Below are the code and all the weights of a small trained network. Each question names an input and a target symbol and asks about switching units off, where a switched-off unit gives its printed mean instead of its output.

import numpy as np


def w(rows, s, z=0):
    codes = np.array(rows[::2]) - 128.0
    scale = np.full(codes.shape[1], s)
    scale[-1] = z or s
    return codes * scale


def f(y):
    return y / 2 * (1 + np.tanh(0.7978845608 * (y + 0.044715 * y**3)))


def softmax(a):
    e = np.exp(a - a.max(-1, keepdims=True))
    return e / e.sum(-1, keepdims=True)


def log_softmax(a):
    a = a - a.max(-1, keepdims=True)
    return a - np.log(np.exp(a).sum(-1, keepdims=True))


def net(x, mask):
    ids = ['ΘΠβζημτ'.index(c) for c in x.split()]
    T = len(ids)
    res = E[ids] + P[:T]
    q, k, v = (res @ M[0].T for M in (Q, K, V))
    z = softmax(np.where(np.tri(T) > 0, q @ k.T / 3**0.5, -1e9)) @ v
    res = res + np.where(mask[0], z, O[0][:, -1]) @ O[0][:, :-1]
    y = f(res @ A[0][:, :-1].T + A[0][:, -1])
    res = res + np.where(mask[1:13], y, B[0][:, -1]) @ B[0][:, :-1]
    return log_softmax(res[-1] @ U[:, :-1].T + U[:, -1])


Q, K, V, O, A, B = {}, {}, {}, {}, {}, {}
E = w([
[1,32,57,199,106,104],'Θ',
[23,112,7,191,138,41],'Π',
[152,189,158,150,82,234],'β',
[66,110,167,193,16,115],'ζ',
[135,226,64,145,162,173],'η',
[70,120,72,139,191,232],'μ',
[94,169,109,193,31,42],'τ',
],0.0075)
P = w([
[143,65,225,171,219,19],'0',
[15,196,125,163,65,123],'1',
[145,115,112,242,58,128],'2',
[90,89,141,62,195,40],'3',
[29,208,83,114,60,142],'4',
[184,108,68,200,49,136],'5',
[127,90,111,41,179,64],'6',
[44,213,51,79,67,162],'7',
[211,99,40,156,42,148],'8',
[151,84,99,11,169,82],'9',
[69,208,22,57,59,182],'10',
[243,89,2,106,46,171],'11',
[124,79,74,60,189,83],'12',
],0.0077)
Q[0] = w([
[184,155,55,235,107,208],'h1',
[207,38,58,187,137,155],'h1',
[3,204,98,35,76,165],'h1',
],0.026)
K[0] = w([
[113,208,213,198,230,166],'h1',
[58,86,176,194,157,94],'h1',
[211,135,75,39,171,253],'h1',
],0.028)
V[0] = w([
[86,84,37,170,194,146],'h1',
[150,139,166,148,209,226],'h1',
[55,2,199,93,82,224],'h1',
],0.018)
O[0] = w([
[130,139,208,146,145,81,166],'h1',
[22,194,168,36,118,163,2],'h1',
[188,25,135,2,47,241,124],'h1',
],0.0095,0.0065)
A[0] = w([
[57,200,75,191,43,178,86],'n1',
[74,162,73,155,36,228,139],'n2',
[106,126,51,201,76,186,38],'n3',
[176,82,170,124,200,102,45],'n4',
[39,178,78,94,48,205,58],'n5',
[142,118,171,187,173,169,68],'n6',
[131,104,114,163,62,188,94],'n7',
[181,178,122,36,218,102,59],'n8',
[63,191,60,175,56,212,1],'n9',
[97,130,178,9,158,109,107],'n10',
[107,81,194,72,220,57,72],'n11',
[141,77,212,41,189,82,47],'n12',
],0.012,0.0088)
B[0] = w([
[143,153,92,86,170,185,222],'n1',
[69,161,145,85,85,35,244],'n2',
[175,187,189,88,116,124,209],'n3',
[63,122,126,87,104,128,162],'n4',
[169,122,207,197,86,207,200],'n5',
[127,138,101,116,119,102,142],'n6',
[134,104,67,123,184,141,219],'n7',
[203,129,129,168,112,139,128],'n8',
[140,73,5,152,102,89,175],'n9',
[77,93,99,118,225,97,158],'n10',
[210,148,123,69,109,160,154],'n11',
[105,194,68,201,73,139,140],'n12',
],0.024,0.011)
U = w([
[162,27,121,91,151,149,254],'Θ',
[109,122,119,155,128,39,116],'Π',
[111,134,114,95,67,143,91],'β',
[118,116,126,1,138,59,57],'ζ',
[88,148,79,77,168,129,48],'η',
[65,125,190,60,158,145,231],'μ',
[181,156,167,99,149,135,124],'τ',
],0.0036,0.0039)

Each question gives the input, a string of symbols that net reads in full, and the target symbol t.
The units are the heads (3 rows each of Q, K, V and O) and the neurons (one row each of A and B). Each row of codes is followed by its name. A weight is (code - 128) times the scale printed after its matrix; where a second scale follows, it is the last column's (O, A, B and U).
mask holds one flag per unit, heads first, then neurons. A switched-off unit (its flag False) gives its mean, the last column of its rows in O or B, instead of its output. The means were averaged over made-up inputs and are rounded, as every weight is.
A unit's drop is (log p(t) with every unit on - log p(t) with that unit switched off) / (log p(t) with every unit on - log p(t) with every unit switched off).
The circuit of an input: a set's keep is (log p(t) with only the set's units on - log p(t) with every unit switched off) / (log p(t) with every unit on - log p(t) with every unit switched off). Starting from the 12 units with the biggest drops (on a tie, the unit counted first), units are removed one at a time, each time the one whose removal leaves the highest keep (on an exact tie, the one counted first), for as long as the keep stays at least 0.8.
circuit, biggest first: the units of the circuit, biggest drop first
k most important neurons: the k neurons with the biggest drops, biggest first
input ζ β τ τ Θ Π τ τ, target β: 3 most important neurons : [n5 n2 n9]
input β ζ Θ ζ β μ, target β: circuit, biggest first : [n5 h1 n9 n2]
input ζ η β ζ τ, target β: 3 most important neurons : [n5 n9 n2]
input ζ τ τ, target ζ: most important neuron : [n2]
input μ τ Θ ζ τ Θ Π β Π ζ τ Θ, target μ: circuit, biggest first : [h1 n5 n10]
input μ ζ ζ ζ ζ ζ τ Π ζ Θ, target β: 3 most important neurons : [n12 n4 n10]
input τ Π η, target τ: circuit, biggest first : [h1 n3 n2]
input Θ τ β Θ Π τ ζ τ τ η μ τ, target Θ: circuit, biggest first : [h1 n2]
input Π τ Π τ β ζ ζ β ζ ζ ζ ζ τ, target Θ: circuit, biggest first : [n2 h1]
input η μ ζ ζ ζ Π, target η: circuit, biggest first : [h1 n1]
input β τ Π μ, target η: circuit, biggest first : [h1 n10 n12]
input ζ μ ζ ζ τ τ ζ ζ η, target ζ: circuit, biggest first : [h1 n2 n5]
input β ζ ζ τ Π ζ β τ Θ, target β: circuit, biggest first : [n5 h1 n2 n9]
input τ Π μ β, target μ: circuit, biggest first : [h1 n9]
input β τ η, target β: 2 most important neurons : [n5 n9]
input Π ζ Π Π Π ζ Θ Θ Θ, target Π: circuit, biggest first : [h1]
input Π τ Π τ ζ ζ ζ η β, target Π: circuit, biggest first : [h1 n1]
input ζ Π η τ Θ ζ β ζ Π, target ζ: 3 most important neurons : [n2 n5 n3]
input Θ τ β ζ β, target β: 2 most important neurons : [n5 n2]
input Π τ ζ ζ τ ζ ζ μ Π Π ζ, target μ: 3 most important neurons : [n5 n10 n9]
input Θ Π τ Θ ζ η Π ζ τ ζ Π Π, target Θ: most important neuron : [n2]
input η β β, target η: 2 most important neurons : [n1 n5]
input τ Θ Π τ ζ Θ, target τ: 2 most important neurons : [n3 n2]
